Below is a small trained network, with its code and all its weights. Each question gives an input and a class and asks what happens when units are switched off, that is, made to give their printed mean instead of their output.

import numpy as np


def w(rows, s, z=0):
    codes = np.array(rows[::2]) - 128.0
    scale = np.full(codes.shape[1], s)
    scale[-1] = z or s
    return codes * scale


def f(y):
    return y / 2 * (1 + np.tanh(0.7978845608 * (y + 0.044715 * y**3)))


def log_softmax(a):
    a = a - a.max(-1, keepdims=True)
    return a - np.log(np.exp(a).sum(-1, keepdims=True))


def net(x, mask):
    res = np.array(x, float).reshape(1, 8) / 4 @ E
    y = f(res @ A[0][:, :-1].T + A[0][:, -1])
    res = res + np.where(mask, y, B[0][:, -1]) @ B[0][:, :-1]
    return log_softmax(res[-1] @ U[:, :-1].T + U[:, -1])


A, B = {}, {}
E = w([
[200,99,89,83,130,196,182,9,128],'x0',
[129,131,132,132,132,131,137,130,131],'x1',
[127,129,125,127,124,129,122,125,129],'x2',
[170,103,166,136,227,149,35,127,204],'x3',
[127,134,129,135,131,133,133,127,132],'x4',
[131,129,127,134,125,127,125,125,126],'x5',
[204,245,144,72,116,109,115,163,119],'x6',
[124,126,129,120,127,127,124,125,127],'x7',
],0.016)
A[0] = w([
[138,133,151,122,127,123,130,121,104,94],'neuron 0',
[193,102,138,134,195,162,97,106,151,51],'neuron 1',
[160,130,157,130,161,136,84,134,156,116],'neuron 2',
[128,116,112,139,161,135,148,151,118,140],'neuron 3',
[129,101,71,122,105,166,206,98,82,137],'neuron 4',
[147,120,62,92,78,162,187,112,91,119],'neuron 5',
[108,136,154,170,172,114,61,162,145,93],'neuron 6',
[180,107,138,106,223,175,87,89,169,54],'neuron 7',
[135,114,126,110,59,135,176,89,121,116],'neuron 8',
[170,149,138,114,119,113,108,177,149,112],'neuron 9',
[79,144,124,156,96,76,150,177,102,150],'neuron 10',
[106,108,151,138,152,139,118,120,150,99],'neuron 11',
[90,49,97,190,131,140,120,117,123,241],'neuron 12',
[122,116,117,150,135,102,144,151,140,129],'neuron 13',
[219,255,136,58,110,91,117,150,135,172],'neuron 14',
[111,127,186,159,163,107,38,175,178,137],'neuron 15',
[128,166,143,132,131,132,95,168,138,111],'neuron 16',
[113,116,150,161,176,94,58,183,163,110],'neuron 17',
[205,96,128,96,175,169,133,84,141,70],'neuron 18',
[71,48,128,169,131,135,147,109,148,254],'neuron 19',
[23,170,146,164,82,69,143,207,79,209],'neuron 20',
[82,90,101,138,120,133,163,102,133,168],'neuron 21',
],0.012,0.0098)
B[0] = w([
[141,131,114,104,129,128,136,144,123,128],'neuron 0',
[112,152,91,112,88,128,66,152,149,181],'neuron 1',
[166,138,128,154,152,101,82,129,128,175],'neuron 2',
[112,135,124,164,125,140,128,129,137,134],'neuron 3',
[139,143,95,109,176,92,160,44,138,199],'neuron 4',
[127,130,124,105,171,142,178,96,113,196],'neuron 5',
[133,107,129,142,159,132,205,122,70,189],'neuron 6',
[142,136,144,142,49,124,46,133,195,201],'neuron 7',
[146,128,114,132,154,139,163,68,109,177],'neuron 8',
[164,145,107,129,150,104,114,152,121,168],'neuron 9',
[151,128,131,101,58,138,75,134,188,191],'neuron 10',
[98,106,123,124,117,149,124,154,111,147],'neuron 11',
[40,103,168,188,116,102,131,127,141,205],'neuron 12',
[124,115,153,148,126,175,118,128,144,141],'neuron 13',
[203,250,134,60,119,190,164,170,80,254],'neuron 14',
[140,103,119,157,210,132,149,144,45,221],'neuron 15',
[170,133,113,136,162,105,89,120,132,166],'neuron 16',
[100,106,138,160,171,151,197,137,76,205],'neuron 17',
[99,160,139,73,46,113,122,143,207,186],'neuron 18',
[83,65,147,176,124,43,129,94,160,210],'neuron 19',
[116,155,133,103,53,123,15,129,210,244],'neuron 20',
[133,126,115,161,141,110,131,79,154,174],'neuron 21',
],0.011,0.026)
U = w([
[79,87,139,167,47,97,44,122,208,222],'0',
[195,179,128,88,46,146,54,184,156,177],'1',
[80,51,155,204,195,111,99,168,84,95],'2',
[203,161,130,136,225,142,96,180,55,78],'3',
[114,82,101,161,174,92,201,61,146,132],'4',
[170,164,113,75,110,161,255,124,72,4],'5',
],0.009,0.0032)

Each question gives the input, the list of numbers given to net, and the class t.
The units are the neurons (one row each of A and B). Each row of codes is followed by its name. A weight is (code - 128) times the scale printed after its matrix; where a second scale follows, it is the last column's (A, B and U).
mask holds one flag per neuron, in row order. A switched-off neuron (its flag False) gives its mean, the last column of its row in B, instead of its output. The means were averaged over made-up inputs and are rounded, as every weight is.
A unit's drop is (log p(t) with every unit on - log p(t) with that unit switched off) / (log p(t) with every unit on - log p(t) with every unit switched off).
The circuit of an input: a set's keep is (log p(t) with only the set's units on - log p(t) with every unit switched off) / (log p(t) with every unit on - log p(t) with every unit switched off). Starting from the 12 units with the biggest drops (on a tie, the unit counted first), units are removed one at a time, each time the one whose removal leaves the highest keep (on an exact tie, the one counted first), for as long as the keep stays at least 0.8.
units of the circuit, in order: the units of the circuit, biggest drop first
k most important neurons: the k neurons with the biggest drops, biggest first
drop of u: that unit's drop, to one decimal
input [4,1,6,7,-4,2,-1,-4], class 0: units of the circuit, in order -> (neuron 14)
input [0,-7,-7,8,6,-7,3,-6], class 3: 3 most important neurons -> (neuron 15; neuron 20; neuron 17)
input [0,4,3,8,2,-2,-1,-6], class 2: 3 most important neurons -> (neuron 15; neuron 20; neuron 17)
input [1,5,1,-1,8,1,-7,1], class 4: 2 most important neurons -> (neuron 20; neuron 7)
input [0,0,0,7,-4,-8,-5,0], class 2: 2 most important neurons -> (neuron 20; neuron 15)
input [4,-4,-3,0,3,-6,5,0], class 5: 2 most important neurons -> (neuron 20; neuron 10)
input [-1,-5,-4,1,3,3,-5,-8], class 2: 3 most important neurons -> (neuron 20; neuron 7; neuron 18)
input [1,2,-5,1,6,2,0,-8], class 0: 2 most important neurons -> (neuron 14; neuron 15)
input [7,5,-2,1,-2,-1,-6,4], class 0: 4 most important neurons -> (neuron 18; neuron 7; neuron 15; neuron 17)
input [1,-1,-2,-1,3,5,-5,6], class 4: 2 most important neurons -> (neuron 20; neuron 7)
input [4,-1,0,-1,0,-2,1,8], class 5: drop of neuron 19 -> 0.1
input [-8,-3,-6,2,-4,0,-5,6], class 2: drop of neuron 15 -> 0.6
input [-5,-7,4,-8,-3,6,0,-3], class 0: drop of neuron 14 -> 2.8
input [2,7,1,-7,5,1,0,-7], class 4: most important neuron -> (neuron 14)
